Below is a small trained network, with its code and all its weights. Each question gives an input and a class and asks what happens when units are switched off, that is, made to give their printed mean instead of their output.

import numpy as np


def w(rows, s, z=0):
    codes = np.array(rows[::2]) - 128.0
    scale = np.full(codes.shape[1], s)
    scale[-1] = z or s
    return codes * scale


def norm(h):
    return h / np.sqrt((h * h).mean(-1, keepdims=True) + 1e-5)


def f(y):
    return np.maximum(y, 0)


def log_softmax(a):
    a = a - a.max(-1, keepdims=True)
    return a - np.log(np.exp(a).sum(-1, keepdims=True))


def net(x, mask):
    res = np.array(x, float).reshape(1, 6) / 4 @ E
    u = 0
    for l in range(2):
        y = f(norm(res) @ A[l][:, :-1].T + A[l][:, -1])
        res = res + np.where(mask[u : u + 6], y, B[l][:, -1]) @ B[l][:, :-1]
        u += 6
    return log_softmax(norm(res)[-1] @ U[:, :-1].T + U[:, -1])


A, B = {}, {}
E = w([
[195,161,57,51,226,106,158,42,170,83,157,148],'x0',
[173,216,183,24,146,167,249,135,97,1,74,173],'x1',
[100,7,55,115,180,228,101,102,162,119,248,38],'x2',
[185,185,38,78,243,136,138,89,252,136,118,97],'x3',
[74,148,58,247,163,204,127,150,127,157,203,227],'x4',
[57,18,70,81,149,97,37,138,83,234,121,128],'x5',
],0.0031)
A[0] = w([
[116,201,81,143,158,74,133,89,152,145,48,254,49],'L0N1',
[52,67,122,32,184,193,146,194,42,60,163,156,70],'L0N2',
[86,93,72,130,169,139,98,150,143,146,179,134,13],'L0N3',
[84,91,187,101,37,85,121,172,51,120,72,103,139],'L0N4',
[99,114,141,170,146,187,107,161,111,158,122,156,52],'L0N5',
[179,111,150,91,61,166,238,131,118,14,120,114,5],'L0N6',
],0.0042,0.0013)
B[0] = w([
[172,179,161,106,138,162,153,20,95,102,150,118,209],'L0N1',
[95,173,167,109,116,100,192,137,163,79,71,223,199],'L0N2',
[159,114,106,192,101,98,103,129,74,243,167,109,194],'L0N3',
[169,90,77,159,186,149,61,111,153,218,227,111,253],'L0N4',
[114,135,99,91,51,101,179,141,159,117,128,101,171],'L0N5',
[151,177,173,121,133,117,190,2,78,129,136,176,217],'L0N6',
],0.0058,0.0042)
A[1] = w([
[64,104,167,164,88,169,137,120,110,111,168,213,174],'L1N1',
[103,104,137,3,143,87,97,131,105,177,47,114,2],'L1N2',
[122,163,160,89,59,107,65,132,95,197,70,205,131],'L1N3',
[228,149,48,6,166,80,99,144,235,155,151,99,226],'L1N4',
[108,78,101,126,88,118,36,153,116,139,143,48,16],'L1N5',
[131,69,248,122,41,91,20,172,45,158,110,128,36],'L1N6',
],0.0045,0.00083)
B[1] = w([
[124,146,123,111,105,93,135,165,169,117,113,128,195],'L1N1',
[52,97,149,116,164,187,75,172,174,64,90,108,179],'L1N2',
[116,135,133,127,168,134,74,89,138,93,106,69,192],'L1N3',
[84,74,151,108,123,126,110,192,80,82,96,91,255],'L1N4',
[194,203,166,146,177,111,116,99,115,158,127,153,218],'L1N5',
[255,107,24,200,93,158,98,106,144,183,203,104,220],'L1N6',
],0.0066,0.0048)
U = w([
[184,253,191,83,135,133,192,44,93,74,106,189,161],'0',
[195,86,49,215,139,145,41,111,110,245,198,106,184],'1',
[78,60,134,76,193,152,76,157,122,51,60,69,113],'2',
[41,95,94,185,40,153,182,195,155,138,133,203,4],'3',
],0.0072,0.0026)

Each question gives the input, the list of numbers given to net, and the class t.
The units are the neurons (one row each of A and B). Each row of codes is followed by its name. A weight is (code - 128) times the scale printed after its matrix; where a second scale follows, it is the last column's (A, B and U).
mask holds one flag per neuron, layer by layer. A switched-off neuron (its flag False) gives its mean, the last column of its row in B, instead of its output. The means were averaged over made-up inputs and are rounded, as every weight is.
A unit's drop is (log p(t) with every unit on - log p(t) with that unit switched off) / (log p(t) with every unit on - log p(t) with every unit switched off).
The circuit of an input: a set's keep is (log p(t) with only the set's units on - log p(t) with every unit switched off) / (log p(t) with every unit on - log p(t) with every unit switched off). Starting from all 12 units, units are removed one at a time, each time the one whose removal leaves the highest keep (on an exact tie, the one counted first), for as long as the keep stays at least 0.8.
circuit, biggest first: the units of the circuit, biggest drop first
most important unit: the unit with the biggest drop
top k neurons: the k neurons with the biggest drops, biggest first
top k neurons in layer l: the k neurons of layer l with the biggest drops, biggest first
drop when u is switched off: that unit's drop, to one decimal
input [0,-2,6,3,-3,-2], class 2: most important unit -> L1N4
input [-3,4,-3,-7,0,0], class 1: top 2 neurons -> L0N4; L1N6
input [-4,4,-4,-6,-5,-3], class 1: top 2 neurons -> L0N4; L1N6
input [1,-7,-7,0,-1,-4], class 0: top 3 neurons -> L0N1; L0N3; L1N6
input [7,-7,-5,3,-2,-3], class 0: top 2 neurons -> L0N1; L0N4
input [-6,-3,-4,1,4,-7], class 3: circuit, biggest first -> L1N5; L1N6
input [-4,1,-3,8,7,-1], class 0: top 2 neurons in layer 0 -> L0N1; L0N4
input [3,4,-2,-5,-4,5], class 2: top 2 neurons -> L0N2; L1N2
input [-7,6,-7,-6,8,3], class 1: top 2 neurons in layer 1 -> L1N6; L1N3
input [-8,-2,-5,-5,1,-8], class 1: top 2 neurons -> L1N6; L0N4
input [-3,-1,4,3,0,-6], class 0: top 2 neurons -> L0N4; L1N6
input [-2,-2,-5,5,5,2], class 0: top 2 neurons -> L0N1; L0N4
input [7,6,1,8,2,8], class 2: top 2 neurons -> L1N4; L0N6
input [-6,7,8,2,1,-2], class 0: most important unit -> L0N6
input [-4,-3,-6,3,6,-2], class 0: top 3 neurons -> L0N1; L0N4; L1N6
input [-4,-3,0,5,5,-6], class 3: top 3 neurons -> L0N4; L1N6; L1N5
input [1,-1,-7,2,-8,4], class 2: top 2 neurons -> L1N2; L1N4
input [-3,7,5,-6,5,5], class 3: drop when L0N2 is switched off -> 1.2
input [5,1,7,8,-6,-2], class 2: drop when L1N4 is switched off -> 0.3
input [1,-6,-3,7,-6,-4], class 2: circuit, biggest first -> L1N4
input [-4,7,3,-2,8,3], class 3: drop when L1N5 is switched off -> 0.2
